Each row has a name. Each piece below is followed by the name of the row it came from, unless a question asks for something else. Each question is about the rows just above it. Places in a row count from 1.

[ -1  17  -1 -24  -8] = Sul
[  6  42  23 -14  18] = par
[-27 -54   8   1 -48] = labeb
[  1 -52 -52  11 -11] = molam
Move every entry of [6] by +1 step of 1.	[7]
Number of entries in [  6  42  23 -14  18]:	5
Row and place of [-24] in the named rows:	Sul, 4
Shift each entry of [1] by -1 times 1:	[0]

[  7 -16 -20  -9 -32  -9 -38   6  14  23 -58  10  -3 -16  21 -23   2  53
  33  37   6 -23   5 -14  27   2  -4  17 -21  36  39 -27] : pumi
[ -8  13  -3 -11   0   1  -1  -7   1  -7  -5   2   4  14   3  -6   9   2
   9  -4   7 -14 -13   8  -1  -5   6  -1 -11  -5   9   6] : nufo
[  1 -16   7   2   4   5  -5  19 -16   5 -12   5   5  13  21 -14   7 -10
  -7  -9  20  14  11   6 -24 -18  -2  16  -7 -32  18   1] : zude
[  1 -12 -24  -7 -18   5 -14 -10  -5  16  19   5   2 -32   7  18 -16   6
  10   7  20   4 -16   5  14  -7   5  -9  21  13   1  -2] : mosot
[-13 -16   1   5 -32   1  20  -7 -12 -16 -24  21   5   6   4  14  19 -18
  18  -5  10  -2  13  16   7   7   5   2   5  -9 -10  -7] : par
[-10 -16   1   5 -32   1  20  -7 -12   3 -24  21   0 -16   4  14  19 -18
  18  -5  10  -2  13   4   7   7   5   2   5  -9 -10  -7] : vadav
[ 9  1 -6 -3  2  5 -6  7 -7  4 -2  0  0  2  1  6 -1 -5  0 -8  7  0 -3 -2
  2  1 -6  2 -4 -3 -5 -3] : bor
Shift each entry of [ 1 20 -7] by +1 times 1:	[ 2 21 -6]
Number of entries in [  1 -16   7   2]:	4
Row and place of [53] in the named rows:	pumi, 18
[-10  18   4   6  -2   2  20  -7   5  21  14  -7   1   7   5  13   7 -16
   5 -32  19 -24 -13 -16 -18  -5  10  -9   5   1 -12  16] is which row reordered?	par
Shift each entry of [9] by +1 times 1:	[10]
[ -2  14   5 -16   1 -12  -9  -7  -5 -32  -7   1 -10  10  13  21   2   5
  20 -14 -16  16   4 -24   7   7  19 -18   5  18   6   5] is which row reordered?	mosot
Where do [ 9  1 -6 -3  2  5 -6  7 -7  4 -2  0  0  2  1  6 -1 -5  0 -8  7  0 -3 -2
  2  1 -6  2 -4 -3 -5 -3] appear?	bor

[ -4  13  -2  -7   2   5  12  -4   4 -11] : nufo
[ -3   6  11  -5   3   5  42  -4   4 -12] : Sul
[  4  -2  -6  -4   8   7   3  -3   6 -12] : pir
[ -4   7   2  -5   4   3  12  -5   4 -13] : mosot
[-3  8 -2 -6  2  5 22 -4  4 -9] : labeb
[ -3   6  -2  -6   6   4   7  -4   4 -12] : molam
[ -6   7  -3  -5  12   2   7   4 -11   1] : pumi
Which row holds these entries in another order? [  6  -6 -12   4   8  -4  -3   7   3  -2]	pir
Move every entry of [7] by +1 step of 1.	[8]
Which row holds these entries in another order? [-12   4  -4   7   4   6  -6  -2   6  -3]	molam
asked: [ -3   6  11  -5   3   5  42  -4   4 -12]	Sul
The row with [ -6   7  -3  -5  12   2   7   4 -11   1] is	pumi
Which row holds these entries in another order? [-12   4  -4  42   5   3  -5  11   6  -3]	Sul
asked: [ -4   7   2  -5   4   3  12  -5   4 -13]	mosot

[ -2  15 -34  20 -35  22 -33] -> fikuf
[-33 -18  35 -16  24   7   8] -> bor
[ 23  32 -18   1 -21  36 -23] -> Sul
[-39  -7  30  -5  10  48  -8] -> par
[-27   1 -26  23 -16  20 -20] -> zude
[ 32  11  25 -41  19  -2  20] -> nufo
[-31 -35  30  -8  25 -19  14] -> labeb
[-47 -24  23   9  10  16   0] -> vadav
Number of entries in [ -2  15 -34]:	3
Where in the named rows is [-31]?	labeb, 1
[-35  30  -8] with +1 step of 1 on every entry:	[-34  31  -7]
Shift each entry of [ -2  15 -34  20] by +1 times 1:	[ -1  16 -33  21]
Move every entry of [-18   1] by -1 step of 1.	[-19   0]
Count the entries of [-27   1 -26  23 -16]:	5

[ 22   1  22  -5 -12   5 -17  10] : labeb
[ 26  -1  15   2 -11   5 -16   8] : molam
[  1  41  13 -22   6 -11  20   8] : mosot
[  9   5  38   9 -14  -1   7   8] : bor
[  5 -15   2  39 -23  -3   4  -2] : vadav
[-13   5  -9 -25  38   3  -3   6] : fikuf
[ -1   1  22  -5 -12   5   9  10] : zude
[-28  12  -6  11  -3  -7  41  -3] : pir
[  8   0   7  -3   5 -22   1  50] : par
[ 21  -9   4  15  -6   7 -17   4] : pumi
[3] is at row and place	fikuf, 6
Move every entry of [  5  38   9 -14] by -1 step of 1.	[  4  37   8 -15]

